The rows lie along a hidden order. The number after each row says roughly how far along it the row is, from 0 to 9. A new part has a new order.
-0.19 +0.14 +1.51 -0.71 -0.50 +1.46 +0.68 -1.24 +0.27 +0.40 -0.09 +0.26
 +1.72 +0.06 -0.17 -0.40 -1.95 -0.09 -3.63 -0.66 -0.20 +0.56 -0.46 -0.13
 +0.44 +0.12 -0.02 +0.51 -0.96 +0.88 -0.93 +0.04 -0.10 -0.74 -0.56 -0.20 -> 3
-0.43 -0.09 +0.24 -0.05 -0.25 +1.31 +2.32 -1.99 +0.29 +0.94 +0.06 +0.73
 +2.06 +0.29 +0.11 -0.49 -4.93 +0.20 -1.22 -1.15 +0.93 +0.21 -1.83 -0.39
 +0.18 +0.04 -0.03 +0.23 -0.14 +1.09 -1.53 -0.57 -0.43 -1.55 +0.17 -0.02 -> 4
-1.07 -0.94 +2.81 +0.17 -6.58 +2.34 +2.71 -1.75 +0.28 -3.38 -0.20 -1.94
 +6.41 +0.56 +0.59 -1.66 -0.85 +0.77 -6.30 +0.98 -2.27 +2.80 +9.99 -1.02
 +0.79 -1.04 -0.17 -0.29 +1.38 -1.25 +0.68 -0.11 +0.59 +5.85 -1.07 -0.09 -> 3
+0.92 +0.24 -0.57 -0.26 -1.11 -0.83 -4.40 +2.07 -1.00 -0.69 +0.04 -0.09
 -3.20 +0.11 -0.43 +2.07 +3.73 -0.07 +0.95 +1.60 -0.97 -0.27 +2.24 +0.98
 -0.32 +0.34 +0.07 -0.21 +0.91 -1.45 +2.07 +0.37 +0.41 +0.60 -0.79 -0.02 -> 9
+1.07 +0.62 +0.80 -1.44 -1.76 -0.79 -6.55 +2.97 -1.50 -0.65 -0.07 -0.23
 -2.05 +0.62 -0.75 +2.93 +2.84 -0.79 -1.87 +1.56 -1.21 -0.13 +3.21 +1.71
 +0.04 +0.90 +0.25 +0.50 +0.37 -0.95 +1.60 +0.94 +0.45 -2.90 -1.84 -0.10 -> 9
+1.10 +1.14 +0.35 -0.78 +4.73 -1.76 -0.64 +1.32 -0.68 +1.49 +0.01 +0.29
 -7.23 -0.35 -0.67 +2.80 +2.14 -1.34 +5.62 +0.71 +0.68 -2.35 -7.98 +1.13
 -0.44 +1.16 +0.67 +0.60 -1.28 +0.01 +0.20 +1.70 -0.07 -6.13 -0.34 +0.23 -> 8
+0.35 +0.26 -0.33 -0.42 +1.83 +1.63 -2.33 -0.17 +0.66 +0.86 -0.01 +1.11
 -0.17 -0.54 -0.29 -0.06 -0.09 +0.21 -1.31 -1.09 -0.13 -0.29 -5.31 +0.32
 +0.00 -0.06 -0.23 +0.40 -1.47 +1.20 -0.01 -1.02 -0.01 +1.08 +0.96 -0.26 -> 2
-0.30 -0.13 +1.83 -0.42 -1.39 +1.40 +1.36 -1.30 +0.44 -0.45 -0.12 -0.27
 +3.20 +0.14 +0.02 -0.78 -1.51 +0.11 -3.39 -0.43 -0.55 +0.92 +2.41 -0.29
 +0.52 -0.08 -0.16 +0.34 -0.53 +0.63 -0.52 -0.16 +0.10 +1.06 -0.13 -0.14 -> 3
-0.70 -0.37 +0.43 -0.07 -1.85 -1.02 +2.14 -1.80 -0.04 +0.50 +0.05 -0.03
 +2.69 +0.55 +0.29 -0.73 -2.13 +0.11 -0.53 -0.48 +0.81 +0.45 +1.41 -0.66
 +0.16 -0.13 +0.04 -0.04 +0.72 +0.65 -1.87 -0.03 -0.41 -1.73 -0.39 +0.03 -> 4
+0.46 -0.04 -1.43 +0.27 -0.59 -2.66 -0.68 +2.23 -0.85 -0.48 +0.08 -0.60
 -3.01 +0.11 +0.19 +1.17 +2.85 -0.11 +5.07 +1.48 +0.00 -0.73 +2.55 +0.29
 -0.52 +0.29 +0.37 -0.71 +1.74 -1.86 +1.29 +0.92 +0.15 -1.11 -0.51 +0.27 -> 8
-0.28 +0.25 +1.92 -0.29 +0.97 +1.92 +3.49 -1.54 +0.92 +0.11 -0.06 +0.28
 +0.89 -0.37 -0.01 -0.64 -2.18 -0.30 -1.85 -0.92 +0.11 -0.03 -3.00 -0.21
 +0.37 +0.05 -0.04 +0.63 -1.74 +1.16 -1.00 +0.00 -0.05 +0.03 +0.32 -0.07 -> 3
-0.08 +0.22 +2.19 -0.66 -0.33 +1.71 +1.12 -0.90 +0.55 -0.06 -0.13 +0.13
 +1.92 -0.08 -0.26 +0.01 -1.30 -0.01 -4.11 -0.63 -0.37 +0.64 +0.01 -0.11
 +0.56 +0.08 -0.05 +0.72 -1.36 +0.96 -0.49 -0.12 +0.09 -0.13 -0.65 -0.18 -> 2
+0.57 +0.21 -0.32 -0.34 -1.22 -2.16 -3.68 +2.53 -1.37 -0.47 +0.04 -0.54
 -2.86 +0.44 -0.25 +2.20 +3.35 -0.32 +2.43 +1.71 -0.58 -0.65 +3.72 +0.67
 -0.25 +0.51 +0.23 -0.30 +1.33 -1.65 +1.69 +1.05 +0.22 -2.29 -1.12 +0.14 -> 8
-0.46 -0.32 +1.39 -0.21 -1.75 +1.20 +0.55 -1.24 +0.21 -0.17 -0.05 -0.01
 +4.34 +0.24 +0.02 -0.51 -1.87 +0.25 -3.10 -0.60 -0.16 +0.92 +1.91 -0.46
 +0.37 -0.38 -0.18 +0.25 -0.12 +0.65 -0.25 -0.42 -0.02 +0.55 -0.12 -0.10 -> 3
+0.98 +0.18 -1.52 -0.45 -2.64 -1.03 -9.99 +2.87 -1.55 -0.11 +0.10 +0.67
 -1.45 +0.45 -0.58 +2.34 +3.86 +0.18 +0.03 +1.89 -0.73 +0.06 +2.90 +1.16
 -0.28 +0.38 -0.21 -0.40 +1.69 -1.05 +1.93 -0.25 +0.24 -0.59 -0.84 -0.18 -> 9
+0.13 -0.22 -0.52 +0.09 -1.15 +0.39 -0.65 +0.65 -0.21 -1.00 -0.04 -0.37
 +0.01 -0.09 +0.14 -0.23 +1.76 +0.31 -1.07 +0.18 -0.69 +0.32 +2.44 +0.05
 -0.16 -0.22 -0.13 -0.32 +0.64 -0.71 +1.09 -0.27 +0.34 +2.68 +0.04 +0.09 -> 0
-0.17 -0.05 +0.62 +0.05 +0.68 -1.92 +7.39 -0.11 -0.37 -0.32 -0.05 -1.41
 -3.29 +0.14 +0.42 -0.40 +0.19 -0.66 +4.74 +1.47 +0.23 -0.61 +1.18 -0.46
 -0.23 +0.18 +0.44 -0.29 +0.77 -1.30 -0.22 +1.76 -0.09 -3.84 -0.72 +0.47 -> 6
+0.75 +0.73 +1.41 -1.48 +1.34 -3.11 +0.97 +1.59 -1.35 +0.63 +0.04 -0.67
 -4.27 +0.73 -0.45 +2.44 +1.34 -1.50 +4.21 +1.40 +0.59 -1.26 -0.34 +0.51
 -0.11 +1.17 +0.62 +0.41 +0.48 -0.31 -0.04 +2.24 -0.11 -8.92 -1.76 +0.32 -> 7
+0.43 -0.05 +0.03 -0.13 -1.80 +0.74 -4.39 +0.82 -0.24 -0.10 +0.03 +0.68
 +2.41 +0.13 -0.24 +0.39 +0.00 +0.40 -3.29 -0.15 -0.41 +0.52 +2.05 +0.21
 +0.19 +0.07 -0.23 +0.00 +0.18 +0.29 +0.36 -0.65 +0.09 +2.11 -0.11 -0.21 -> 1
-0.53 +0.23 +5.02 -1.91 -1.25 -1.08 +8.93 -1.92 -0.51 -0.09 -0.21 -1.73
 +0.26 +0.93 +0.15 +0.19 -2.76 -1.27 -0.43 +0.74 +0.01 +0.27 +3.51 -0.34
 +0.56 +0.80 +0.61 +1.08 -0.44 +0.28 -1.82 +2.46 -0.12 -8.11 -2.60 +0.31 -> 5
+0.23 +0.17 -0.25 -0.57 -0.03 +0.31 -4.96 +0.16 +0.08 +1.23 +0.07 +1.28
 -0.08 +0.21 -0.43 +0.51 +0.19 +0.24 -2.19 -1.04 +0.45 -0.11 -3.31 +0.25
 +0.10 +0.18 -0.13 +0.31 -0.47 +1.19 -0.51 -0.89 -0.18 -0.37 +0.36 -0.29 -> 2

New part:
-0.36 -0.01 -1.41 -1.61 -1.24 +0.91 +0.05 -0.42 -0.41 -0.81 -1.07 -2.31
 +1.53 -0.30 +0.63 +1.29 +0.92 +1.20 -0.42 -> 9
-0.32 +0.70 -1.50 -2.32 +2.43 -1.74 -0.43 +0.56 +0.89 +1.51 -0.14 -0.66
 +1.25 +0.36 -0.60 -0.31 -1.74 +0.97 -4.54 -> 5
+0.74 +1.18 -1.20 +2.69 +1.69 +2.31 +0.07 -0.32 -0.73 -0.30 -0.71 -3.87
 -0.83 -1.57 +2.25 +1.89 +1.46 +4.93 +5.02 -> 3
+0.62 +0.39 -1.04 +2.17 +1.41 +1.45 -0.08 -0.18 -0.51 -0.25 +0.37 -2.42
 +0.98 -1.05 +2.99 +1.83 +1.05 +5.20 +2.92 -> 3
-0.04 +1.32 +0.97 -0.46 -0.55 -0.95 +0.66 -0.14 +0.15 -1.50 -1.22 +0.26
 +1.23 -1.08 +1.78 +0.93 +0.85 +4.74 +3.05 -> 8
-0.53 +1.23 -1.70 -0.58 -1.67 +1.90 -0.01 -0.31 -0.26 -0.46 -1.71 -0.41
 -1.23 -0.72 -0.68 +1.05 +1.36 +3.28 -0.20 -> 9
-0.14 +1.24 -1.47 -1.70 +1.36 +0.11 +0.01 -0.46 +0.30 +0.21 +0.11 +0.66
 +1.25 -0.40 +1.65 +0.85 +0.17 +5.32 -0.26 -> 5
-0.56 -0.26 -1.43 -0.77 -0.47 +1.73 +0.05 -0.18 -0.78 -1.14 -1.60 -1.22
 +0.04 -0.85 +1.07 +1.30 +0.82 +4.78 -0.90 -> 9
+0.45 -1.39 -1.06 +0.30 +4.09 -0.49 -1.02 +0.02 -0.71 +1.57 -0.95 -4.10
 +2.99 -1.23 +4.78 +2.07 -0.78 +7.30 +0.01 -> 5
-0.03 +2.05 +0.95 +0.36 -1.62 -0.73 +0.83 +0.63 +0.08 -1.28 -1.71 +0.09
 -0.07 -1.53 +1.22 +0.94 +1.13 +4.10 +3.95 -> 8
-0.23 +0.54 -1.48 +0.71 +1.40 +0.65 +0.19 -0.28 -0.16 +0.23 -1.62 -2.14
 -1.33 -0.82 +2.86 +2.08 +1.99 +5.41 +1.60 -> 6
-0.28 +1.08 -1.11 -0.88 -1.83 +0.44 +0.73 -0.51 -0.27 -0.92 -1.34 -1.96
 +1.43 -0.63 +0.43 +1.27 +1.67 +3.00 +2.24 -> 8
-0.56 +1.94 -0.97 +0.74 +0.10 +1.40 +0.35 -0.04 +0.79 -0.92 -0.36 -0.78
 -3.57 -1.09 +0.67 +2.11 +2.67 +1.20 +1.86 -> 6
-0.32 +1.64 -0.21 -0.84 -2.42 +0.05 +0.90 -0.77 +0.23 -1.37 -1.26 +0.35
 +0.12 -0.97 +1.32 +0.65 +2.20 +5.38 +3.13 -> 8
+0.72 +0.60 -1.66 +1.97 +1.96 +0.62 -0.06 +0.09 -0.21 +0.35 +0.18 -1.79
 -0.41 -0.48 +1.66 +1.12 +1.14 +3.43 +1.28 -> 2
-0.34 +1.41 -0.80 -1.29 -1.45 -0.79 +0.89 -0.39 +0.11 -0.57 -1.07 -1.08
 +1.22 -0.49 +0.10 +0.68 +1.21 +3.07 -1.15 -> 8
-0.15 +0.67 -2.07 +0.96 -0.97 +1.69 -0.07 -0.20 -0.94 +0.01 -2.10 -4.76
 -0.10 -1.00 +0.62 +2.09 +1.38 +2.95 +1.96 -> 9
-0.46 +2.01 -1.38 +1.26 +0.54 +0.99 +0.34 -0.02 +0.12 -0.15 -1.46 -1.97
 -3.33 -0.84 +0.04 +1.97 +2.24 +1.23 +2.11 -> 6
+0.23 +0.84 -1.32 +0.89 -1.37 -0.06 -0.64 -0.31 +0.78 +0.50 +1.57 +0.69
 +1.47 +0.44 +0.89 -0.80 +1.30 +1.81 -0.66 -> 0
+0.12 +1.56 +0.29 +1.92 -0.55 +1.45 +0.17 -0.33 -0.42 -2.35 -2.01 -0.82
 -2.75 -2.45 +3.36 +2.70 +2.62 +5.23 +4.76 -> 7
-0.08 +0.24 +0.63 +0.67 +0.19 +1.35 -0.28 -0.17 -0.15 -2.09 -1.28 -0.72
 -1.16 -1.97 +3.01 +2.33 +1.36 +4.01 +1.38 -> 7
-0.87 +0.87 -1.96 -1.46 -3.46 +2.39 -0.42 -0.62 -0.26 -1.01 -1.83 +0.55
 -1.65 -0.72 -0.02 +0.69 +2.06 +2.25 -0.77 -> 9
-0.37 +1.43 -1.92 -0.70 -2.79 +1.68 -0.17 -0.28 -0.30 -0.44 -2.34 -1.45
 -0.98 -0.77 -1.33 +0.50 +1.84 +3.33 +0.39 -> 9
-0.31 +1.12 +0.83 -2.26 -0.76 -1.77 +0.41 -0.05 +0.87 -1.21 -0.60 +1.82
 +1.87 -0.45 +0.13 -0.40 -0.57 +2.28 -0.73 -> 8
+0.67 +0.59 -1.87 +1.78 +1.47 +2.69 +0.18 -0.93 -0.33 -0.70 +0.45 -0.79
 -0.78 -0.87 +3.82 +1.43 +1.50 +5.56 +3.21 -> 2
-0.40 +0.63 -0.45 +0.19 +1.10 +0.85 -0.11 +0.08 +0.33 -1.23 -1.03 -1.14
 -2.73 -1.24 +1.40 +1.74 +1.62 +1.23 +0.38 -> 6
+0.00 +0.79 +0.73 -0.09 -0.73 -0.65 +0.54 -0.40 -0.08 -1.37 -1.39 -0.80
 +1.19 -1.53 +2.30 +0.93 +0.61 +4.62 +3.42 -> 8
+0.74 -0.06 -1.04 +1.68 +2.12 +2.07 -0.07 -0.59 -0.42 -0.78 +0.04 -0.95
 +0.16 -0.87 +3.66 +1.82 +1.20 +5.33 +2.94 -> 3
+0.29 +1.02 -1.63 +2.74 -1.65 +3.21 -0.15 -1.07 +0.22 -0.22 +0.52 +0.59
 -0.62 -0.34 +3.09 +0.53 +3.75 +5.23 +3.58 -> 0
+0.56 +1.53 -2.12 +2.27 +0.80 +1.48 +0.46 -0.30 +0.10 +0.06 +0.44 -1.29
 -1.21 +0.00 +1.28 +1.08 +2.16 +4.77 +3.11 -> 2
-0.12 +0.22 -0.82 -0.80 -1.32 -0.89 +0.50 -0.52 -1.51 -0.82 -1.16 -2.40
 +2.11 -1.01 +2.25 +1.63 +1.59 +5.36 +1.57 -> 8
-0.10 +1.64 -1.63 +0.79 +0.16 +1.77 +0.79 -0.99 +0.28 -0.21 -0.25 +0.43
 -0.70 -1.17 +2.58 +1.03 +2.17 +7.67 +4.46 -> 4
-0.27 -0.48 -0.63 -0.52 +1.75 +1.44 -0.58 -0.53 +0.16 -1.30 -0.97 -1.15
 -1.90 -0.68 +3.68 +1.65 +1.31 +1.43 -1.19 -> 6
+0.27 +1.11 -1.76 +2.16 -1.07 +0.73 -0.33 -0.70 +0.47 +0.59 +1.60 +0.91
 +0.77 +0.05 +2.47 -0.15 +2.86 +4.72 +2.91 -> 0
-0.16 +2.20 -1.98 +0.36 +0.49 +0.64 +0.76 -0.59 -0.04 +0.79 -0.90 -0.85
 -0.84 -1.17 +1.28 +1.08 +1.79 +6.02 +4.05 -> 4
+0.16 +2.21 -1.74 +0.64 +0.92 -1.04 +0.24 +0.17 +0.23 +2.06 -0.43 -2.71
 +0.72 -0.44 -1.12 +0.67 -0.34 +4.12 +0.89 -> 5
-0.22 +0.73 -1.61 -1.63 +3.02 -1.99 -0.52 +0.85 +0.65 +1.93 -0.36 -1.96
 +1.49 +0.50 -0.86 +0.04 -1.87 +0.07 -3.40 -> 5
-0.29 +1.01 +0.21 +0.45 +0.38 +1.68 +0.08 -0.51 -1.28 -3.12 -1.49 +0.18
 -3.37 -1.64 +2.09 +1.56 +2.59 +3.68 +2.50 -> 7
-0.21 -0.33 -1.36 -1.83 +3.03 -1.24 -0.42 +0.08 +1.04 +0.98 +0.01 -0.73
 +2.12 +0.00 +0.92 +0.15 -1.67 +4.26 -2.43 -> 5
+0.08 +0.81 -1.78 +0.19 +1.74 -0.25 +0.10 -0.16 -0.11 +1.10 -0.77 -2.00
 +1.25 -0.83 +1.62 +1.37 +0.71 +5.88 +2.21 -> 5
+0.32 +1.09 -1.09 +0.73 +0.48 +2.29 +0.45 -0.78 +0.13 -1.08 +1.10 +0.48
 -1.40 -0.97 +1.54 +1.20 +2.00 +5.05 +4.05 -> 3
+0.35 +1.67 -1.53 +1.96 +0.24 -0.23 -0.09 -0.16 -0.89 +0.80 +1.13 +0.10
 +0.58 +0.17 +1.37 +0.07 +0.44 +3.45 +0.53 -> 1
+0.25 +1.67 -1.38 +0.46 +0.18 +1.87 +0.58 -0.84 +0.12 -0.66 -0.68 +0.03
 -0.98 -1.21 +2.61 +1.09 +1.86 +6.10 +5.11 -> 4
-0.11 +0.98 +0.00 +1.57 +0.84 +0.80 -0.12 +0.12 -0.12 -1.15 -1.39 -1.69
 -2.43 -1.53 +1.75 +2.25 +1.55 +2.22 +1.88 -> 7
-0.14 +1.26 -1.91 -0.62 +0.73 -0.26 +0.24 -0.44 +0.23 +0.46 -4.58 -0.36
 +0.50 -0.64 +1.51 +1.05 +1.05 +5.58 +1.68 -> 5
+0.55 +2.11 -2.12 +3.07 +0.27 +0.06 +0.24 +0.05 +0.21 +1.32 +0.51 -1.84
 -0.02 -0.03 -0.17 -0.07 +0.43 +2.46 +2.40 -> 1
-0.12 +1.12 +0.09 +0.11 -1.68 +0.46 +1.01 -0.82 -0.32 -1.52 +1.95 -0.75
 +1.17 -1.79 +2.64 +1.62 +2.18 +6.77 +4.30 -> 8
+0.43 +1.31 -1.87 +2.58 -0.40 +0.55 -0.29 -0.65 +0.11 +0.58 +0.58 -0.82
 +0.44 -0.25 +1.97 +0.11 +3.04 +4.57 +3.13 -> 0
